Here is a tiny trained network, its code and every weight. The questions are about switching its units off for an input and a class, where a switched-off unit gives its printed mean instead of its output.

import numpy as np


def w(rows, s, z=0):
    codes = np.array(rows[::2]) - 128.0
    scale = np.full(codes.shape[1], s)
    scale[-1] = z or s
    return codes * scale


def norm(h):
    return h / np.sqrt((h * h).mean(-1, keepdims=True) + 1e-5)


def f(y):
    return np.maximum(y, 0)


def log_softmax(a):
    a = a - a.max(-1, keepdims=True)
    return a - np.log(np.exp(a).sum(-1, keepdims=True))


def net(x, mask):
    res = np.array(x, float).reshape(1, 5) / 4 @ E
    u = 0
    for l in range(3):
        y = f(norm(res) @ A[l][:, :-1].T + A[l][:, -1])
        res = res + np.where(mask[u : u + 5], y, B[l][:, -1]) @ B[l][:, :-1]
        u += 5
    return log_softmax(norm(res)[-1] @ U[:, :-1].T + U[:, -1])


A, B = {}, {}
E = w([
[21,106,156,8,68,150,123,120,64],'x0',
[71,36,10,95,198,13,84,35,117],'x1',
[163,124,180,69,114,100,223,54,193],'x2',
[141,130,133,112,128,121,112,134,131],'x3',
[137,124,137,127,125,124,117,123,121],'x4',
],0.0011)
A[0] = w([
[166,87,170,60,166,43,241,55,168,8],'0.n1',
[187,133,74,195,173,86,109,69,162,99],'0.n2',
[69,88,95,28,106,141,105,78,81,119],'0.n3',
[84,85,90,168,209,111,56,212,53,64],'0.n4',
[86,90,69,129,192,3,122,66,140,110],'0.n5',
],0.0024,0.0012)
B[0] = w([
[104,197,49,184,48,200,8,74,171,214],'0.n1',
[2,89,244,145,219,123,122,171,144,201],'0.n2',
[98,85,198,178,201,111,116,208,164,225],'0.n3',
[175,194,102,100,67,206,105,19,211,211],'0.n4',
[192,136,101,122,148,91,181,140,34,254],'0.n5',
],0.0028,0.0029)
A[1] = w([
[73,101,200,148,156,123,116,173,151,89],'1.n1',
[120,190,83,146,55,171,66,65,116,177],'1.n2',
[149,140,63,122,91,206,68,53,139,199],'1.n3',
[29,83,144,5,84,120,135,136,107,36],'1.n4',
[179,117,113,174,166,114,163,121,216,2],'1.n5',
],0.0027,0.00067)
B[1] = w([
[139,99,177,159,200,83,134,143,147,188],'1.n1',
[190,190,68,90,108,149,142,46,178,250],'1.n2',
[156,140,112,117,41,137,115,62,183,250],'1.n3',
[91,159,160,255,204,132,72,89,158,225],'1.n4',
[62,94,167,112,133,170,76,120,133,189],'1.n5',
],0.0033,0.0021)
A[2] = w([
[112,76,3,140,157,33,114,56,90,175],'2.n1',
[201,77,135,163,216,113,150,168,222,80],'2.n2',
[100,124,100,125,47,129,129,79,199,133],'2.n3',
[217,199,190,135,107,168,209,220,113,248],'2.n4',
[148,69,86,56,148,73,154,91,72,1],'2.n5',
],0.0026,0.00068)
B[2] = w([
[176,143,147,81,43,162,204,205,131,255],'2.n1',
[4,151,193,127,123,170,56,78,118,184],'2.n2',
[236,177,41,100,88,177,74,85,178,209],'2.n3',
[128,46,28,65,141,26,163,119,76,205],'2.n4',
[171,126,143,84,96,96,186,199,65,156],'2.n5',
],0.003,0.0029)
U = w([
[178,222,70,123,52,210,79,30,211,214],'0',
[10,103,255,210,235,133,82,137,135,160],'1',
[168,65,89,62,108,56,237,216,33,4],'2',
],0.0069,0.0012)

Each question gives the input, the list of numbers given to net, and the class t.
The units are the neurons (one row each of A and B). Each row of codes is followed by its name. A weight is (code - 128) times the scale printed after its matrix; where a second scale follows, it is the last column's (A, B and U).
mask holds one flag per neuron, layer by layer. A switched-off neuron (its flag False) gives its mean, the last column of its row in B, instead of its output. The means were averaged over made-up inputs and are rounded, as every weight is.
A unit's drop is (log p(t) with every unit on - log p(t) with that unit switched off) / (log p(t) with every unit on - log p(t) with every unit switched off).
The circuit of an input: a set's keep is (log p(t) with only the set's units on - log p(t) with every unit switched off) / (log p(t) with every unit on - log p(t) with every unit switched off). Starting from the 12 units with the biggest drops (on a tie, the unit counted first), units are removed one at a time, each time the one whose removal leaves the highest keep (on an exact tie, the one counted first), for as long as the keep stays at least 0.8.
circuit, biggest first: the units of the circuit, biggest drop first
k most important neurons: the k neurons with the biggest drops, biggest first
top k neurons in layer l: the k neurons of layer l with the biggest drops, biggest first
drop when u is switched off: that unit's drop, to one decimal
input [6,-8,-6,-5,-5], class 2: 2 most important neurons	[0.n1; 0.n4]
input [-5,8,1,-4,4], class 2: circuit, biggest first	[0.n5; 2.n1]
input [8,5,6,-4,3], class 1: circuit, biggest first	[0.n3; 1.n4]
input [6,-8,7,2,-3], class 2: circuit, biggest first	[0.n4; 2.n4]
input [8,2,-4,7,0], class 1: circuit, biggest first	[0.n3]
input [7,-7,-4,8,6], class 1: 3 most important neurons	[0.n1; 0.n4; 0.n5]
input [-2,-7,0,3,6], class 2: 3 most important neurons	[0.n1; 2.n4; 0.n4]
input [-8,-8,7,4,-5], class 1: top 3 neurons in layer 0	[0.n4; 0.n5; 0.n1]
input [-5,7,-2,7,7], class 2: 2 most important neurons	[0.n5; 0.n3]
input [-4,7,3,-2,-6], class 2: 2 most important neurons	[0.n5; 2.n1]
input [-2,7,-5,7,3], class 2: top 3 neurons in layer 0	[0.n5; 0.n1; 0.n2]
input [6,2,5,-3,7], class 1: 2 most important neurons	[0.n3; 0.n4]
input [5,-4,3,-4,-4], class 1: top 3 neurons in layer 0	[0.n1; 0.n4; 0.n5]
input [0,-7,-6,-5,0], class 2: 3 most important neurons	[0.n1; 2.n4; 0.n4]
input [-3,8,-2,-3,7], class 2: top neuron in layer 0	[0.n5]
input [4,-8,6,5,-7], class 2: top 2 neurons in layer 0	[0.n4; 0.n1]
input [-5,-6,4,-7,-5], class 2: top 2 neurons in layer 0	[0.n1; 0.n3]
input [8,5,-5,-5,-4], class 1: top 2 neurons in layer 0	[0.n3; 0.n1]
input [5,-1,3,-6,5], class 1: top 2 neurons in layer 0	[0.n3; 0.n4]
input [-1,7,0,6,-4], class 2: top neuron in layer 0	[0.n5]
input [-7,0,-2,-1,3], class 1: drop when 1.n1 is switched off	0.0
input [1,-1,0,1,-1], class 1: drop when 0.n5 is switched off	0.9
